[ 15.9   8.1  25.2  18.6  -4.2 -11.6  33.4  -9.0 -19.2 -15.4 -19.3   4.9
  -6.5   0.1  38.3  19.1 -13.6] => <42>
[28.9  0.5 14.0 15.7  3.3  2.5 10.4 28.2 39.4 27.6 45.5  7.7 11.3  5.6
 -0.5  6.2 -3.0] => <50>
[  4.1  -4.7   9.7  -2.6 -20.3  -5.3  30.4 -15.6 -12.1 -17.3 -18.4   9.0
  -5.8   7.8  64.5  44.9   1.7] => <50>
[ 18.1  -4.2   5.9   4.9  -0.5   7.8  42.5  22.0  17.3  -4.6  -3.6  11.4
  -5.2   6.1  27.5   1.7 -19.8] => <42>
[ 23.8  -0.9  11.2   7.7  -9.7 -11.6  12.3 -13.2   5.9  -1.6  12.5   6.7
   6.8  11.0  67.7  53.8  15.9] => <50>
[16.9 -0.3  9.6 18.2 -0.7 11.7 26.0 28.7 39.2 23.7 36.5 -2.2 14.6  2.2
  7.2 -3.5 -0.4] => <42>
[28.9  5.4  3.9 35.1  1.5  2.5  3.7  5.5  4.9 14.0 37.3 12.8 32.8 14.5
 29.0 23.7 12.4] => <50>
[ 30.5  -4.2  10.5  15.5  -7.3 -11.7   6.0  -5.3  20.4   4.1  44.8  16.8
  29.7  17.0  24.0  -0.1  -1.6] => <50>
[48.8 17.0 42.4 48.0  1.9 -6.0 13.8 11.6 18.4  6.4 29.7 -7.8 16.9  3.3
 -0.6 10.7 12.8] => <42>
[20.0  0.8 13.6 18.6 -2.3 -6.6 25.4 14.5 27.7 26.9 54.5 15.7 16.9  2.8
  7.1 -6.7 -1.6] => <50>
[ 27.1   5.0  16.1  39.7   8.3  17.9  21.9  12.2  21.5  12.1  30.8 -13.4
   8.4   2.9   7.8  -9.6  -3.5] => <42>
[  7.2  -5.5  18.0  15.6  -8.7   3.1  42.9  15.5  30.3   9.0  -0.2   3.0
   5.3  -4.1  25.8  -5.6 -20.1] => <42>
[ 27.6  -6.9  11.7  14.9  -9.4 -13.3   7.9  11.3  46.3  18.8  63.0  16.3
  21.2  11.7   4.5   1.2   5.8] => <50>
[-19.9 -12.4   3.7 -12.5 -17.0 -10.0  45.6  -4.4   5.1  -6.7  -9.2  29.6
 -10.1  -1.2  33.3   6.5 -26.7] => <50>
[ 32.8   0.9  20.8  15.1 -10.3  -3.9   9.8   4.6  -0.3   8.9   6.0  -9.2
  21.7  10.7  40.9  58.2  14.0] => <50>
[  9.1  -2.1  10.5   7.3  -8.8  -6.6  14.6  21.3  17.0  26.2  36.0  20.9
  13.4   4.0  16.1  12.6 -10.6] => <50>
[ 0.0 -1.1 11.5 18.2  2.5  4.3 26.6 29.0 28.2  5.7 26.1  2.4  0.4  2.2
  4.7 -5.8  0.6] => <42>
[ 69.5  10.1  25.6  37.8  -0.1 -13.7  -2.8   5.7  13.2   5.1  24.4 -14.7
  19.5   7.4  -2.8  24.0  25.8] => <42>
[ 44.0   0.3  17.9   1.9 -14.3 -23.1  23.2 -20.4   5.3 -17.4 -11.3   4.4
  -3.4   9.0  45.1  27.9   6.4] => <42>
[ 19.1   4.1  10.1  12.8 -10.9  -2.3  20.1  -5.5 -20.8  -1.6 -20.8   2.6
   5.9   9.5  60.2  57.9   4.3] => <50>
[ 37.2   4.4  38.4  57.0   7.2  21.0  18.1  13.9  15.3  11.8  25.5 -18.6
  21.4   4.1   6.8 -12.2  12.6] => <42>
[  6.6   0.3  14.6   3.7  -1.3  13.8  26.0  12.5  12.3  25.3  20.8   9.4
   8.5  -4.1  33.6   4.7 -22.1] => <42>
